Below are the code and all the weights of a small trained network. Each question names an input and a class and asks about switching units off, where a switched-off unit gives its printed mean instead of its output.

import numpy as np


def w(rows, s, z=0):
    codes = np.array(rows[::2]) - 128.0
    scale = np.full(codes.shape[1], s)
    scale[-1] = z or s
    return codes * scale


def f(y):
    return np.maximum(y, 0)


def log_softmax(a):
    a = a - a.max(-1, keepdims=True)
    return a - np.log(np.exp(a).sum(-1, keepdims=True))


def net(x, mask):
    res = np.array(x, float).reshape(1, 5) / 4 @ E
    y = f(res @ A[0][:, :-1].T + A[0][:, -1])
    res = res + np.where(mask, y, B[0][:, -1]) @ B[0][:, :-1]
    return log_softmax(res[-1] @ U[:, :-1].T + U[:, -1])


A, B = {}, {}
E = w([
[123,87,147,52],'x0',
[255,62,131,83],'x1',
[149,125,233,157],'x2',
[82,23,155,183],'x3',
[103,84,153,48],'x4',
],0.0092)
A[0] = w([
[86,162,113,120,119],'n1',
[110,86,71,90,141],'n2',
[122,89,151,34,154],'n3',
[171,86,137,149,147],'n4',
[135,151,143,18,132],'n5',
[194,117,150,105,143],'n6',
[90,131,187,143,173],'n7',
[165,74,154,95,159],'n8',
[91,92,172,157,218],'n9',
[80,148,147,128,227],'n10',
[93,175,88,147,237],'n11',
[174,108,145,70,148],'n12',
[139,198,105,154,205],'n13',
[116,129,162,128,80],'n14',
[128,140,252,189,164],'n15',
[162,147,147,179,255],'n16',
],0.015,0.0062)
B[0] = w([
[146,109,117,97,175],'n1',
[18,144,169,153,207],'n2',
[159,170,115,181,254],'n3',
[122,60,139,101,204],'n4',
[176,252,80,143,238],'n5',
[172,92,119,165,226],'n6',
[123,113,160,60,194],'n7',
[154,80,218,206,242],'n8',
[83,91,145,58,227],'n9',
[117,144,131,59,205],'n10',
[148,143,95,66,230],'n11',
[181,155,152,179,237],'n12',
[163,105,86,74,225],'n13',
[163,113,159,121,141],'n14',
[84,124,174,57,246],'n15',
[118,140,100,1,232],'n16',
],0.0097,0.0099)
U = w([
[50,88,177,142,117],'0',
[163,48,181,118,117],'1',
[156,171,9,86,161],'2',
[65,93,116,121,207],'3',
[108,133,126,141,1],'4',
[79,121,167,58,149],'5',
[145,182,159,166,192],'6',
[154,139,142,206,15],'7',
],0.012,0.0072)

Each question gives the input, the list of numbers given to net, and the class t.
The units are the neurons (one row each of A and B). Each row of codes is followed by its name. A weight is (code - 128) times the scale printed after its matrix; where a second scale follows, it is the last column's (A, B and U).
mask holds one flag per neuron, in row order. A switched-off neuron (its flag False) gives its mean, the last column of its row in B, instead of its output. The means were averaged over made-up inputs and are rounded, as every weight is.
A unit's drop is (log p(t) with every unit on - log p(t) with that unit switched off) / (log p(t) with every unit on - log p(t) with every unit switched off).
The circuit of an input: a set's keep is (log p(t) with only the set's units on - log p(t) with every unit switched off) / (log p(t) with every unit on - log p(t) with every unit switched off). Starting from the 12 units with the biggest drops (on a tie, the unit counted first), units are removed one at a time, each time the one whose removal leaves the highest keep (on an exact tie, the one counted first), for as long as the keep stays at least 0.8.
units of the circuit, in order: the units of the circuit, biggest drop first
top k neurons: the k neurons with the biggest drops, biggest first
drop of u: that unit's drop, to one decimal
input [-4,2,-1,8,-5], class 5: top 2 neurons : [n16 n8]
input [-1,-7,-8,7,-7], class 2: units of the circuit, in order : [n11]
input [4,-1,3,-4,-4], class 2: units of the circuit, in order : [n8 n2]
input [-1,-8,2,-5,8], class 2: units of the circuit, in order : [n5 n8]
input [8,-1,5,1,8], class 6: units of the circuit, in order : [n5 n3]
input [-2,5,-4,0,-3], class 1: top 2 neurons : [n5 n3]
input [5,-3,-3,5,6], class 0: top 4 neurons : [n16 n2 n11 n13]
input [-6,-5,0,1,-6], class 2: top 4 neurons : [n13 n11 n8 n2]
input [-6,-3,6,-6,0], class 5: top 2 neurons : [n15 n5]
input [3,-1,0,3,8], class 0: top 2 neurons : [n2 n9]
input [-2,-2,7,-7,-6], class 5: top 3 neurons : [n15 n5 n3]
input [0,6,1,-8,2], class 6: top 3 neurons : [n12 n8 n11]
input [-7,2,7,3,6], class 5: drop of n16 : 0.2
input [2,3,-2,-6,3], class 6: drop of n16 : 0.2
input [7,-6,7,-8,5], class 2: drop of n5 : 0.7
input [-6,3,4,-8,6], class 2: units of the circuit, in order : [n5]
